Below are the code and all the weights of a small trained network. Each question names an input and a target symbol and asks about switching units off, where a switched-off unit gives its printed mean instead of its output.

import numpy as np


def w(rows, s, z=0):
    codes = np.array(rows[::2]) - 128.0
    scale = np.full(codes.shape[1], s)
    scale[-1] = z or s
    return codes * scale


def norm(h):
    return h / np.sqrt((h * h).mean(-1, keepdims=True) + 1e-5)


def f(y):
    return y / 2 * (1 + np.tanh(0.7978845608 * (y + 0.044715 * y**3)))


def softmax(a):
    e = np.exp(a - a.max(-1, keepdims=True))
    return e / e.sum(-1, keepdims=True)


def log_softmax(a):
    a = a - a.max(-1, keepdims=True)
    return a - np.log(np.exp(a).sum(-1, keepdims=True))


def net(x, mask):
    ids = ['γδεζηθμξπστω'.index(c) for c in x.split()]
    T = len(ids)
    res = E[ids] + P[:T]
    r = norm(res)
    for j in range(2):
        rows = slice(3 * j, 3 * j + 3)
        q, k, v = (r @ M[0][rows].T for M in (Q, K, V))
        z = softmax(np.where(np.tri(T) > 0, q @ k.T / 3**0.5, -1e9)) @ v
        o = O[0][rows]
        res = res + np.where(mask[j], z, o[:, -1]) @ o[:, :-1]
    y = f(norm(res) @ A[0][:, :-1].T + A[0][:, -1])
    res = res + np.where(mask[2:10], y, B[0][:, -1]) @ B[0][:, :-1]
    return log_softmax(norm(res)[-1] @ U[:, :-1].T + U[:, -1])


Q, K, V, O, A, B = {}, {}, {}, {}, {}, {}
E = w([
[132,237,129,67],'γ',
[188,85,146,119],'δ',
[149,69,6,118],'ε',
[107,61,204,127],'ζ',
[197,89,143,147],'η',
[95,178,203,171],'θ',
[150,124,181,159],'μ',
[165,194,62,143],'ξ',
[154,107,91,137],'π',
[185,69,129,129],'σ',
[61,150,112,169],'τ',
[105,125,115,60],'ω',
],0.023)
P = w([
[167,234,122,5],'0',
[100,255,131,52],'1',
[76,215,113,103],'2',
[108,135,114,107],'3',
[121,105,120,106],'4',
[136,71,108,128],'5',
[149,33,100,155],'6',
[157,46,111,120],'7',
[158,96,114,71],'8',
],0.0042)
Q[0] = w([
[172,104,1,100],'h0',
[170,90,183,214],'h0',
[114,39,79,140],'h0',
[125,154,162,144],'h1',
[60,117,15,203],'h1',
[201,120,120,148],'h1',
],0.0099)
K[0] = w([
[136,149,63,110],'h0',
[113,131,167,69],'h0',
[100,91,90,180],'h0',
[140,137,56,104],'h1',
[132,194,171,3],'h1',
[102,101,117,182],'h1',
],0.011)
V[0] = w([
[172,170,229,255],'h0',
[63,159,186,192],'h0',
[138,193,18,159],'h0',
[167,83,242,69],'h1',
[195,128,41,150],'h1',
[200,101,106,33],'h1',
],0.0081)
O[0] = w([
[206,181,178,255,106],'h0',
[129,157,106,63,25],'h0',
[190,101,153,170,129],'h0',
[151,138,191,54,216],'h1',
[155,177,88,132,190],'h1',
[155,201,90,60,253],'h1',
],0.0075,0.0041)
A[0] = w([
[139,85,155,132,142],'n0',
[120,150,84,69,251],'n1',
[125,118,28,107,36],'n2',
[128,100,145,212,201],'n3',
[3,205,99,177,175],'n4',
[170,141,128,106,203],'n5',
[81,112,188,133,83],'n6',
[135,102,202,136,198],'n7',
],0.012,0.0032)
B[0] = w([
[79,190,167,141,170],'n0',
[56,38,128,213,242],'n1',
[83,209,135,73,160],'n2',
[40,147,134,126,176],'n3',
[161,47,195,253,255],'n4',
[64,118,87,172,231],'n5',
[136,225,164,7,128],'n6',
[81,197,149,177,192],'n7',
],0.0068,0.0051)
U = w([
[80,171,130,109,6],'γ',
[167,157,164,33,202],'δ',
[50,114,26,112,86],'ε',
[22,135,228,45,117],'ζ',
[214,187,138,141,70],'η',
[116,181,173,134,59],'θ',
[120,191,182,122,64],'μ',
[129,159,133,146,13],'ξ',
[157,181,32,180,176],'π',
[135,132,126,112,118],'σ',
[7,103,152,241,147],'τ',
[1,80,140,58,191],'ω',
],0.0091,0.0026)

Each question gives the input, a string of symbols that net reads in full, and the target symbol t.
The units are the heads (3 rows each of Q, K, V and O) and the neurons (one row each of A and B). Each row of codes is followed by its name. A weight is (code - 128) times the scale printed after its matrix; where a second scale follows, it is the last column's (O, A, B and U).
mask holds one flag per unit, heads first, then neurons. A switched-off unit (its flag False) gives its mean, the last column of its rows in O or B, instead of its output. The means were averaged over made-up inputs and are rounded, as every weight is.
A unit's drop is (log p(t) with every unit on - log p(t) with that unit switched off) / (log p(t) with every unit on - log p(t) with every unit switched off).
The circuit of an input: a set's keep is (log p(t) with only the set's units on - log p(t) with every unit switched off) / (log p(t) with every unit on - log p(t) with every unit switched off). Starting from all 10 units, units are removed one at a time, each time the one whose removal leaves the highest keep (on an exact tie, the one counted first), for as long as the keep stays at least 0.8.
circuit, biggest first: the units of the circuit, biggest drop first
k most important neurons: the k neurons with the biggest drops, biggest first
which heads matter: for each layer, one digit per head in row order, 1 if its drop is at least 0.15 and else 0, layers parted by /
drop when u is switched off: that unit's drop, to one decimal
input ζ ω δ θ η π τ τ δ, target τ: 2 most important neurons -> (n3; n0)
input τ π δ γ η τ π γ, target τ: circuit, biggest first -> (n1; h1)
input δ δ ζ δ, target ζ: 2 most important neurons -> (n4; n7)
input ζ ξ θ τ σ δ, target τ: 2 most important neurons -> (n3; n7)
input π δ τ γ, target τ: 2 most important neurons -> (n1; n4)
input μ π δ, target π: circuit, biggest first -> (h1; n5)
input ξ ω σ σ τ μ μ τ η, target τ: 3 most important neurons -> (n3; n7; n0)
input ε δ δ, target ε: which heads matter -> 11
input ζ δ δ, target ζ: circuit, biggest first -> (h1; h0)
input γ δ ζ ζ ζ π, target ω: drop when h1 is switched off -> 0.3
input ω δ δ, target ω: drop when n5 is switched off -> 0.1
input γ δ δ, target δ: drop when n4 is switched off -> 0.5
input η δ τ π π γ, target π: drop when n6 is switched off -> 0.0
